+3.74, +4.65, -3.58, -2.72
+5.92, +2.59, -3.94, -2.12
-2.15, -7.32, +1.38, +3.10
:
+5.92, +2.59, -3.94
-2.15, -7.32, +1.38

+6.85, +1.30, -5.34
+5.61, +5.77, -5.50
+1.16, +6.19, +5.31
:
+5.61, +5.77, -5.50
+1.16, +6.19, +5.31

+6.12, +6.64, +4.84
-3.49, -4.24, -2.16
-4.29, -4.81, -3.13
-4.05, -3.98, -4.50
:
-3.49, -4.24, -2.16
-4.29, -4.81, -3.13

-5.39, -6.03, +4.72, +4.38
-5.50, -6.66, +5.04, +4.89
+3.35, +4.50, -3.37, -3.12
+3.43, +3.65, -2.98, -2.29
-4.03, -5.10, +3.25, +2.76
:
-5.50, -6.66, +5.04
+3.35, +4.50, -3.37

-0.05, +3.93, +0.91, -1.60
-0.71, +0.28, +3.76, -3.30
+2.91, -1.50, +0.19, -3.64
-2.83, +6.33, -0.82, -2.12
:
-0.71, +0.28, +3.76
+2.91, -1.50, +0.19

+2.14, +0.82, -1.50, +7.16
+5.87, -3.77, +2.24, +7.80
-3.60, -3.79, +0.97, -1.88
:
+5.87, -3.77, +2.24
-3.60, -3.79, +0.97

+2.34, -5.07, +5.28, -0.01, +2.09
-1.77, -1.28, +7.38, -0.87, -0.44
+0.00, +1.36, +0.99, -3.68, +1.61
+1.92, +0.53, +6.77, +0.08, +1.95
-5.88, +1.93, -3.12, +2.38, +1.31
:
-1.77, -1.28, +7.38
+0.00, +1.36, +0.99
---
-4.62, -5.38, -0.43, +2.58
-2.22, -2.29, +4.12, +2.58
+2.04, +2.17, +5.43, -3.76
+0.44, -1.70, +4.19, -2.40
+0.21, +0.41, -6.08, +3.95
:
-4.62, -5.38
-2.22, -2.29
+2.04, +2.17

-1.21, +0.39, -6.38
+0.68, -3.61, -2.93
+0.14, +4.94, -2.54
-1.49, -0.08, -5.88
:
-1.21, +0.39
+0.68, -3.61
+0.14, +4.94

+6.21, +0.00, -0.31, +3.15
-2.47, -5.22, +1.96, +3.95
-6.43, +1.53, +3.77, +2.69
-3.77, -0.18, +0.00, +0.00
-0.11, +0.00, -4.13, -0.62
:
+6.21, +0.00
-2.47, -5.22
-6.43, +1.53

+0.59, +0.19, -0.66, +0.05
+2.03, +0.37, -1.54, -0.07
+5.70, +0.71, -4.38, -0.02
-0.61, +0.59, +0.47, +0.38
:
+0.59, +0.19
+2.03, +0.37
+5.70, +0.71

+6.81, -0.72, +6.60
+3.77, -5.94, +4.38
+6.44, -1.97, +6.37
+7.05, +0.63, +6.70
:
+6.81, -0.72
+3.77, -5.94
+6.44, -1.97

-5.71, +3.29, -2.01, -0.67
+1.80, -0.40, +1.96, -3.39
-5.71, +2.06, +2.76, -0.67
-5.71, +3.29, -2.01, -0.67
:
-5.71, +3.29
+1.80, -0.40
-5.71, +2.06

+1.98, -3.07, -1.20, -6.84, -3.96
-0.85, -5.69, -1.35, -5.68, -3.09
+5.85, +3.45, -0.21, -4.64, -3.10
+3.27, -1.47, -1.07, -6.81, -4.08
+5.26, +1.90, -0.51, -5.66, -3.65
:
+1.98, -3.07
-0.85, -5.69
+5.85, +3.45

+4.60, +6.44, -5.15, -5.17
+0.95, +2.42, -0.46, -1.05
+1.78, +4.06, -1.43, -1.23
-5.84, -5.64, +5.67, +5.60
-7.24, -6.24, +7.11, +6.81
:
+4.60, +6.44
+0.95, +2.42
+1.78, +4.06

+1.72, -4.35
+6.64, +1.18
-3.60, +1.93
-5.42, +3.91
-5.67, +2.97
:
+1.72, -4.35
+6.64, +1.18
-3.60, +1.93
